Below are the code and all the weights of a small trained network. Each question names an input and a class and asks about switching units off, where a switched-off unit gives its printed mean instead of its output.

import numpy as np


def w(rows, s, z=0):
    codes = np.array(rows[::2]) - 128.0
    scale = np.full(codes.shape[1], s)
    scale[-1] = z or s
    return codes * scale


def f(y):
    return y / 2 * (1 + np.tanh(0.7978845608 * (y + 0.044715 * y**3)))


def log_softmax(a):
    a = a - a.max(-1, keepdims=True)
    return a - np.log(np.exp(a).sum(-1, keepdims=True))


def net(x, mask):
    res = np.array(x, float).reshape(1, 5) / 4 @ E
    y = f(res @ A[0][:, :-1].T + A[0][:, -1])
    res = res + np.where(mask, y, B[0][:, -1]) @ B[0][:, :-1]
    return log_softmax(res[-1] @ U[:, :-1].T + U[:, -1])


A, B = {}, {}
E = w([
[6,145,156,140],'x0',
[112,75,67,181],'x1',
[114,164,125,209],'x2',
[118,185,61,113],'x3',
[108,82,60,88],'x4',
],0.013)
A[0] = w([
[156,162,246,177,101],'neuron 0',
[172,102,149,178,109],'neuron 1',
[91,104,216,149,78],'neuron 2',
[84,110,114,66,189],'neuron 3',
[97,144,100,122,145],'neuron 4',
[69,163,146,182,105],'neuron 5',
[184,83,71,226,104],'neuron 6',
[171,66,63,153,118],'neuron 7',
[76,49,221,220,114],'neuron 8',
[124,67,42,154,136],'neuron 9',
[161,172,222,162,80],'neuron 10',
[146,96,101,91,254],'neuron 11',
[79,116,112,59,228],'neuron 12',
[59,163,97,164,77],'neuron 13',
[196,131,104,154,83],'neuron 14',
[17,207,63,195,82],'neuron 15',
[76,114,213,143,173],'neuron 16',
],0.011,0.0059)
B[0] = w([
[151,167,191,85,200],'neuron 0',
[193,82,138,107,156],'neuron 1',
[108,69,236,133,180],'neuron 2',
[106,130,52,79,183],'neuron 3',
[131,171,80,122,155],'neuron 4',
[62,168,166,177,194],'neuron 5',
[185,96,168,209,203],'neuron 6',
[166,36,76,176,198],'neuron 7',
[68,71,168,143,225],'neuron 8',
[135,115,83,197,205],'neuron 9',
[173,203,208,100,180],'neuron 10',
[159,81,3,85,201],'neuron 11',
[114,129,68,85,200],'neuron 12',
[106,191,107,162,187],'neuron 13',
[184,114,92,143,167],'neuron 14',
[68,255,68,159,251],'neuron 15',
[34,79,186,89,208],'neuron 16',
],0.0075,0.012)
U = w([
[200,184,206,90,7],'0',
[40,210,118,190,75],'1',
[145,131,114,19,213],'2',
[42,100,253,122,96],'3',
[174,79,103,197,38],'4',
[126,102,87,64,219],'5',
],0.011,0.002)

Each question gives the input, the list of numbers given to net, and the class t.
The units are the neurons (one row each of A and B). Each row of codes is followed by its name. A weight is (code - 128) times the scale printed after its matrix; where a second scale follows, it is the last column's (A, B and U).
mask holds one flag per neuron, in row order. A switched-off neuron (its flag False) gives its mean, the last column of its row in B, instead of its output. The means were averaged over made-up inputs and are rounded, as every weight is.
A unit's drop is (log p(t) with every unit on - log p(t) with that unit switched off) / (log p(t) with every unit on - log p(t) with every unit switched off).
The circuit of an input: a set's keep is (log p(t) with only the set's units on - log p(t) with every unit switched off) / (log p(t) with every unit on - log p(t) with every unit switched off). Starting from the 12 units with the biggest drops (on a tie, the unit counted first), units are removed one at a time, each time the one whose removal leaves the highest keep (on an exact tie, the one counted first), for as long as the keep stays at least 0.8.
units of the circuit, in order: the units of the circuit, biggest drop first
top k neurons: the k neurons with the biggest drops, biggest first
drop when u is switched off: that unit's drop, to one decimal
input [1,6,3,1,6], class 4: units of the circuit, in order -> neuron 7
input [-4,5,-2,-5,-7], class 0: units of the circuit, in order -> neuron 0; neuron 10
input [0,-4,5,0,0], class 3: top 2 neurons -> neuron 15; neuron 11
input [-6,-3,1,7,6], class 4: units of the circuit, in order -> neuron 7; neuron 16
input [-2,7,-5,2,5], class 4: top 3 neurons -> neuron 9; neuron 7; neuron 6
input [8,1,-2,1,-6], class 3: top 3 neurons -> neuron 16; neuron 2; neuron 8
input [8,-1,-8,-3,4], class 5: top 2 neurons -> neuron 3; neuron 12
input [6,7,6,-7,-1], class 3: drop when neuron 8 is switched off -> 0.2
input [0,-5,-2,5,-1], class 2: drop when neuron 10 is switched off -> 0.0
input [6,5,6,-2,-7], class 3: drop when neuron 2 is switched off -> 0.4
input [-3,3,6,-8,-7], class 3: drop when neuron 8 is switched off -> 0.2
